Below are the code and all the weights of a small trained network. Each question names an input and a class and asks about switching units off, where a switched-off unit gives its printed mean instead of its output.

import numpy as np


def w(rows, s, z=0):
    codes = np.array(rows[::2]) - 128.0
    scale = np.full(codes.shape[1], s)
    scale[-1] = z or s
    return codes * scale


def norm(h):
    return h / np.sqrt((h * h).mean(-1, keepdims=True) + 1e-5)


def f(y):
    return y / 2 * (1 + np.tanh(0.7978845608 * (y + 0.044715 * y**3)))


def log_softmax(a):
    a = a - a.max(-1, keepdims=True)
    return a - np.log(np.exp(a).sum(-1, keepdims=True))


def net(x, mask):
    res = np.array(x, float).reshape(1, 2) / 4 @ E
    u = 0
    for l in range(3):
        y = f(norm(res) @ A[l][:, :-1].T + A[l][:, -1])
        res = res + np.where(mask[u : u + 5], y, B[l][:, -1]) @ B[l][:, :-1]
        u += 5
    return log_softmax(norm(res)[-1] @ U[:, :-1].T + U[:, -1])


A, B = {}, {}
E = w([
[140,4,246,120,175],'x0',
[153,11,36,114,232],'x1',
],0.0019)
A[0] = w([
[133,254,131,129,103,102],'L0N1',
[128,194,242,104,117,1],'L0N2',
[130,139,124,114,110,69],'L0N3',
[138,147,20,102,176,66],'L0N4',
[146,139,156,105,165,91],'L0N5',
],0.0095,0.0011)
B[0] = w([
[101,205,131,6,192,253],'L0N1',
[93,74,44,196,71,238],'L0N2',
[105,165,102,192,162,128],'L0N3',
[196,104,118,253,89,216],'L0N4',
[90,77,129,88,152,134],'L0N5',
],0.012,0.006)
A[1] = w([
[148,233,152,66,201,29],'L1N1',
[178,188,202,60,253,83],'L1N2',
[101,156,164,135,126,75],'L1N3',
[115,164,152,136,132,9],'L1N4',
[148,179,220,51,53,52],'L1N5',
],0.014,0.0014)
B[1] = w([
[51,173,59,139,57,241],'L1N1',
[154,75,158,66,174,254],'L1N2',
[122,138,48,163,74,121],'L1N3',
[92,87,93,147,93,122],'L1N4',
[156,119,99,226,251,155],'L1N5',
],0.015,0.0082)
A[2] = w([
[225,173,97,205,142,111],'L2N1',
[91,165,167,99,165,113],'L2N2',
[83,123,148,30,203,128],'L2N3',
[74,251,90,44,182,134],'L2N4',
[199,192,164,34,224,4],'L2N5',
],0.013,0.0023)
B[2] = w([
[230,143,177,170,127,196],'L2N1',
[81,18,27,202,8,146],'L2N2',
[108,189,181,122,102,225],'L2N3',
[229,221,46,39,121,254],'L2N4',
[148,24,135,68,190,174],'L2N5',
],0.014,0.0095)
U = w([
[128,122,101,112,163,46],'0',
[123,56,203,32,183,203],'1',
[48,50,55,165,83,181],'2',
[101,158,135,127,138,6],'3',
[149,236,28,34,108,204],'4',
[93,160,135,132,158,2],'5',
[64,190,218,99,68,98],'6',
[255,153,169,190,120,199],'7',
],0.013,0.0065)

Each question gives the input, the list of numbers given to net, and the class t.
The units are the neurons (one row each of A and B). Each row of codes is followed by its name. A weight is (code - 128) times the scale printed after its matrix; where a second scale follows, it is the last column's (A, B and U).
mask holds one flag per neuron, layer by layer. A switched-off neuron (its flag False) gives its mean, the last column of its row in B, instead of its output. The means were averaged over made-up inputs and are rounded, as every weight is.
A unit's drop is (log p(t) with every unit on - log p(t) with that unit switched off) / (log p(t) with every unit on - log p(t) with every unit switched off).
The circuit of an input: a set's keep is (log p(t) with only the set's units on - log p(t) with every unit switched off) / (log p(t) with every unit on - log p(t) with every unit switched off). Starting from the 12 units with the biggest drops (on a tie, the unit counted first), units are removed one at a time, each time the one whose removal leaves the highest keep (on an exact tie, the one counted first), for as long as the keep stays at least 0.8.
units of the circuit, in order: the units of the circuit, biggest drop first
top k neurons: the k neurons with the biggest drops, biggest first
k most important neurons of layer l: the k neurons of layer l with the biggest drops, biggest first
drop of u: that unit's drop, to one decimal
input [-4,2], class 7: units of the circuit, in order : (L0N4)
input [5,-2], class 2: top 3 neurons : (L0N1; L2N4; L1N2)
input [6,-6], class 2: units of the circuit, in order : (L2N4; L0N2)
input [3,5], class 7: top 3 neurons : (L1N1; L0N1; L1N2)
input [5,6], class 1: 2 most important neurons of layer 0 : (L0N4; L0N2)
input [3,-7], class 2: 2 most important neurons of layer 1 : (L1N2; L1N1)
input [3,3], class 1: 3 most important neurons of layer 0 : (L0N4; L0N1; L0N2)
input [5,-7], class 2: units of the circuit, in order : (L0N2; L2N4)
input [4,-1], class 2: 3 most important neurons of layer 2 : (L2N4; L2N1; L2N3)
input [4,-2], class 2: top 2 neurons : (L0N1; L2N4)
input [3,8], class 7: top 2 neurons : (L0N1; L1N2)
input [0,0], class 0: top 4 neurons : (L0N4; L0N1; L1N5; L0N2)
input [7,-2], class 2: top 3 neurons : (L0N1; L2N4; L1N2)
input [5,-5], class 2: top neuron : (L2N4)
input [4,0], class 6: 2 most important neurons of layer 1 : (L1N1; L1N2)
input [5,1], class 1: top 3 neurons : (L0N4; L0N1; L1N1)
input [4,4], class 1: top 2 neurons : (L0N4; L0N1)
input [8,0], class 6: top 2 neurons : (L0N4; L0N1)
input [7,-3], class 2: top 2 neurons : (L0N1; L2N4)
input [2,8], class 7: most important neuron of layer 0 : (L0N1)
input [6,3], class 1: top 2 neurons : (L0N1; L0N4)
input [8,-4], class 2: 3 most important neurons of layer 0 : (L0N1; L0N2; L0N4)
input [4,-4], class 2: top 2 neurons : (L2N4; L0N2)
input [1,-1], class 2: drop of L2N4 : 0.3
input [6,6], class 1: drop of L0N1 : 0.3
input [7,2], class 1: drop of L0N4 : 0.6
input [7,5], class 1: drop of L0N4 : 0.1
